Below is a small trained network, with its code and all its weights. Each question gives an input and a class and asks what happens when units are switched off, that is, made to give their printed mean instead of their output.

import numpy as np


def w(rows, s, z=0):
    codes = np.array(rows[::2]) - 128.0
    scale = np.full(codes.shape[1], s)
    scale[-1] = z or s
    return codes * scale


def f(y):
    return np.maximum(y, 0)


def log_softmax(a):
    a = a - a.max(-1, keepdims=True)
    return a - np.log(np.exp(a).sum(-1, keepdims=True))


def net(x, mask):
    res = np.array(x, float).reshape(1, 3) / 4 @ E
    y = f(res @ A[0][:, :-1].T + A[0][:, -1])
    res = res + np.where(mask, y, B[0][:, -1]) @ B[0][:, :-1]
    return log_softmax(res[-1] @ U[:, :-1].T + U[:, -1])


A, B = {}, {}
E = w([
[105,246,110,108],'x0',
[188,131,217,86],'x1',
[218,129,109,193],'x2',
],0.012)
A[0] = w([
[165,146,198,96,80],'N0',
[190,141,100,176,62],'N1',
[219,169,79,188,126],'N2',
[124,202,103,121,79],'N3',
[109,212,127,125,131],'N4',
[187,161,214,81,89],'N5',
[127,136,136,128,250],'N6',
[142,158,184,132,99],'N7',
[115,19,134,143,89],'N8',
[93,108,80,144,155],'N9',
[132,212,116,117,108],'N10',
[121,40,127,127,84],'N11',
[7,118,164,76,99],'N12',
[131,210,129,130,86],'N13',
[79,131,2,171,71],'N14',
],0.018,0.013)
B[0] = w([
[67,115,119,172,187],'N0',
[86,163,57,92,173],'N1',
[88,156,83,47,231],'N2',
[156,114,79,163,190],'N3',
[194,119,128,149,224],'N4',
[56,124,141,185,218],'N5',
[221,16,254,66,249],'N6',
[96,111,121,158,163],'N7',
[189,145,77,174,236],'N8',
[128,79,188,136,212],'N9',
[179,134,107,154,209],'N10',
[168,151,79,171,206],'N11',
[64,177,47,48,251],'N12',
[163,170,87,161,192],'N13',
[40,121,157,202,252],'N14',
],0.042,0.013)
U = w([
[254,104,13,183,87],'0',
[63,78,124,194,129],'1',
[116,134,18,11,116],'2',
[217,75,176,63,253],'3',
[142,172,164,127,76],'4',
],0.0096,0.011)

Each question gives the input, the list of numbers given to net, and the class t.
The units are the neurons (one row each of A and B). Each row of codes is followed by its name. A weight is (code - 128) times the scale printed after its matrix; where a second scale follows, it is the last column's (A, B and U).
mask holds one flag per neuron, in row order. A switched-off neuron (its flag False) gives its mean, the last column of its row in B, instead of its output. The means were averaged over made-up inputs and are rounded, as every weight is.
A unit's drop is (log p(t) with every unit on - log p(t) with that unit switched off) / (log p(t) with every unit on - log p(t) with every unit switched off).
most important unit: the unit with the biggest drop
top k neurons: the k neurons with the biggest drops, biggest first
drop of u: that unit's drop, to one decimal
input [-1,0,2], class 3: most important unit => N12
input [-8,-2,-8], class 0: top 3 neurons => (N8; N11; N2)
input [4,3,-5], class 2: top 3 neurons => (N12; N8; N11)
input [2,2,-4], class 2: top 2 neurons => (N12; N9)
input [0,4,-4], class 1: top 2 neurons => (N2; N5)
input [6,-7,5], class 1: top 3 neurons => (N14; N8; N11)
input [-1,-2,-3], class 3: top 2 neurons => (N2; N1)
input [2,-7,6], class 1: top 2 neurons => (N14; N12)
input [7,-3,8], class 2: top 3 neurons => (N2; N1; N8)
input [4,6,-8], class 2: top 2 neurons => (N12; N14)
input [3,3,0], class 3: top 3 neurons => (N14; N8; N11)
input [2,1,2], class 3: drop of N12 => 0.2
input [3,-1,-3], class 3: drop of N8 => 0.6
input [3,1,-3], class 3: drop of N11 => 0.4
input [0,0,5], class 2: top neuron => (N2)
